Here is a tiny trained network, its code and every weight. The questions are about switching its units off for an input and a class, where a switched-off unit gives its printed mean instead of its output.

import numpy as np


def w(rows, s, z=0):
    codes = np.array(rows[::2]) - 128.0
    scale = np.full(codes.shape[1], s)
    scale[-1] = z or s
    return codes * scale


def f(y):
    return np.maximum(y, 0)


def log_softmax(a):
    a = a - a.max(-1, keepdims=True)
    return a - np.log(np.exp(a).sum(-1, keepdims=True))


def net(x, mask):
    res = np.array(x, float).reshape(1, 6) / 4 @ E
    y = f(res @ A[0][:, :-1].T + A[0][:, -1])
    res = res + np.where(mask, y, B[0][:, -1]) @ B[0][:, :-1]
    return log_softmax(res[-1] @ U[:, :-1].T + U[:, -1])


A, B = {}, {}
E = w([
[150,185,225,137,149,247,143,15,107,3,130],'x0',
[93,213,192,132,122,179,156,178,49,242,38],'x1',
[168,145,51,127,25,131,18,80,122,105,4],'x2',
[13,167,213,145,73,62,108,202,200,26,91],'x3',
[68,119,81,224,178,166,172,58,251,182,64],'x4',
[224,179,239,89,204,88,29,123,238,205,136],'x5',
],0.007)
A[0] = w([
[188,140,171,24,57,120,74,217,7,72,182,44],'n0',
[92,131,201,131,157,138,198,129,132,123,198,49],'n1',
[68,125,107,145,138,137,200,147,84,111,176,87],'n2',
[83,221,179,125,107,166,135,181,52,212,76,56],'n3',
[101,146,127,181,104,128,139,135,196,123,104,88],'n4',
[178,37,62,141,136,84,93,71,216,34,226,29],'n5',
[84,95,54,144,73,174,195,143,54,86,106,42],'n6',
[82,131,87,219,147,170,158,93,203,161,79,26],'n7',
[103,78,62,146,114,128,165,121,97,67,127,39],'n8',
[97,101,172,116,187,141,207,178,148,139,216,37],'n9',
[222,183,202,90,210,111,26,131,231,191,124,21],'n10',
[149,188,190,144,142,226,130,38,126,44,127,11],'n11',
[113,71,86,142,123,57,114,192,151,231,120,41],'n12',
[145,115,110,95,122,115,148,123,148,111,123,61],'n13',
[236,120,60,115,175,187,148,57,66,213,174,43],'n14',
[68,132,73,161,102,170,191,120,57,105,104,28],'n15',
[59,176,181,152,92,69,117,211,179,68,109,11],'n16',
[98,123,58,111,101,68,102,209,138,201,147,29],'n17',
[151,142,75,134,63,132,39,81,112,100,29,57],'n18',
[102,94,172,144,223,110,217,164,104,134,202,27],'n19',
[157,134,92,132,41,153,45,98,112,120,53,43],'n20',
[18,189,219,134,88,78,101,180,185,25,99,50],'n21',
[76,104,93,207,171,184,155,58,254,175,65,55],'n22',
[205,100,85,115,171,185,128,78,76,169,143,2],'n23',
[149,176,158,135,123,169,160,156,64,190,75,50],'n24',
[121,80,66,134,124,41,129,188,154,173,118,41],'n25',
[93,190,157,163,144,174,162,150,105,209,40,58],'n26',
[181,177,181,110,184,104,62,101,186,162,129,2],'n27',
[84,112,94,149,96,122,156,104,84,119,126,20],'n28',
[136,174,190,142,148,216,131,45,114,63,134,38],'n29',
[145,121,87,116,52,115,63,98,129,98,43,48],'n30',
],0.0088,0.0058)
B[0] = w([
[108,177,162,54,219,2,145,9,65,135,197,234],'n0',
[154,199,98,142,162,160,95,153,151,200,115,176],'n1',
[167,157,184,170,90,101,134,162,170,163,106,178],'n2',
[107,75,112,164,100,142,42,92,210,40,212,218],'n3',
[118,103,116,105,141,100,145,99,78,168,124,167],'n4',
[61,79,124,147,81,160,16,81,210,62,228,229],'n5',
[200,115,217,182,36,67,190,178,152,120,100,215],'n6',
[130,160,155,37,175,33,135,70,72,148,168,189],'n7',
[162,112,205,144,66,98,131,152,160,109,125,178],'n8',
[190,194,106,172,170,148,75,153,191,197,95,185],'n9',
[194,97,232,189,21,79,200,191,136,115,105,249],'n10',
[133,163,73,103,133,211,170,206,46,34,125,212],'n11',
[125,177,104,92,130,218,172,191,36,42,116,209],'n12',
[120,115,135,137,138,142,114,132,127,122,141,135],'n13',
[44,16,77,109,117,130,162,87,114,210,38,229],'n14',
[180,96,214,151,70,89,163,168,151,110,127,197],'n15',
[83,49,68,135,124,143,150,82,110,181,65,202],'n16',
[133,168,89,91,141,204,161,163,69,40,135,201],'n17',
[149,203,124,167,192,160,106,179,193,220,126,212],'n18',
[169,201,109,176,179,154,63,145,185,212,100,187],'n19',
[161,204,117,178,180,150,114,164,175,214,115,200],'n20',
[66,11,64,105,131,147,172,83,104,209,47,236],'n21',
[133,178,167,77,187,22,145,48,67,108,188,221],'n22',
[54,49,55,126,133,123,155,109,118,169,46,188],'n23',
[83,76,106,149,106,142,70,87,186,76,188,184],'n24',
[137,161,97,90,150,203,143,170,73,35,109,198],'n25',
[99,106,116,113,112,135,31,78,188,65,196,204],'n26',
[168,119,191,173,33,91,182,173,134,113,117,195],'n27',
[146,114,187,132,83,116,149,148,131,137,132,160],'n28',
[125,169,70,67,138,193,154,212,51,40,115,205],'n29',
[159,176,131,162,180,163,91,140,174,199,118,196],'n30',
],0.0078,0.013)
U = w([
[172,107,236,166,33,79,184,186,153,111,104,67],'0',
[122,182,92,94,149,224,159,192,49,29,116,137],'1',
[65,8,80,117,133,136,159,86,117,209,46,92],'2',
[157,232,128,165,193,154,81,162,208,219,113,171],'3',
[118,185,178,74,196,1,139,42,70,117,178,81],'4',
[84,74,130,142,94,153,27,93,226,38,208,254],'5',
],0.0087,0.0014)

Each question gives the input, the list of numbers given to net, and the class t.
The units are the neurons (one row each of A and B). Each row of codes is followed by its name. A weight is (code - 128) times the scale printed after its matrix; where a second scale follows, it is the last column's (A, B and U).
mask holds one flag per neuron, in row order. A switched-off neuron (its flag False) gives its mean, the last column of its row in B, instead of its output. The means were averaged over made-up inputs and are rounded, as every weight is.
A unit's drop is (log p(t) with every unit on - log p(t) with that unit switched off) / (log p(t) with every unit on - log p(t) with every unit switched off).
The circuit of an input: a set's keep is (log p(t) with only the set's units on - log p(t) with every unit switched off) / (log p(t) with every unit on - log p(t) with every unit switched off). Starting from the 12 units with the biggest drops (on a tie, the unit counted first), units are removed one at a time, each time the one whose removal leaves the highest keep (on an exact tie, the one counted first), for as long as the keep stays at least 0.8.
units of the circuit, in order: the units of the circuit, biggest drop first
most important unit: the unit with the biggest drop
top k neurons: the k neurons with the biggest drops, biggest first
drop of u: that unit's drop, to one decimal
input [-1,8,7,-5,-6,0], class 5: units of the circuit, in order -> n3
input [-6,6,-4,7,0,-6], class 2: top 2 neurons -> n21, n16
input [-4,3,-7,6,3,0], class 3: top 2 neurons -> n9, n19
input [6,4,-4,7,-3,-3], class 2: top 3 neurons -> n21, n16, n12
input [6,-3,-5,-8,-7,-1], class 2: top 2 neurons -> n14, n23
input [-7,8,7,6,1,4], class 5: top 2 neurons -> n3, n26
input [-4,-3,6,7,-7,2], class 2: top 2 neurons -> n21, n16
input [4,-3,0,2,7,6], class 4: top 2 neurons -> n22, n7
input [-5,2,-2,-4,4,4], class 1: top 2 neurons -> n12, n0
input [-2,-4,5,6,7,-7], class 0: top 4 neurons -> n6, n0, n8, n15
input [-8,7,-7,1,2,-5], class 1: top 4 neurons -> n12, n17, n25, n5
input [-4,-5,2,-1,2,-4], class 5: top 3 neurons -> n5, n10, n11
input [6,6,7,-7,-2,2], class 2: top 3 neurons -> n14, n23, n12
input [2,1,-4,-3,-1,8], class 0: most important unit -> n10
input [-7,1,7,8,6,7], class 2: drop of n29 -> 0.2
input [-7,1,3,-4,5,-8], class 0: drop of n6 -> 0.6
input [8,4,1,3,5,7], class 1: drop of n2 -> 0.1
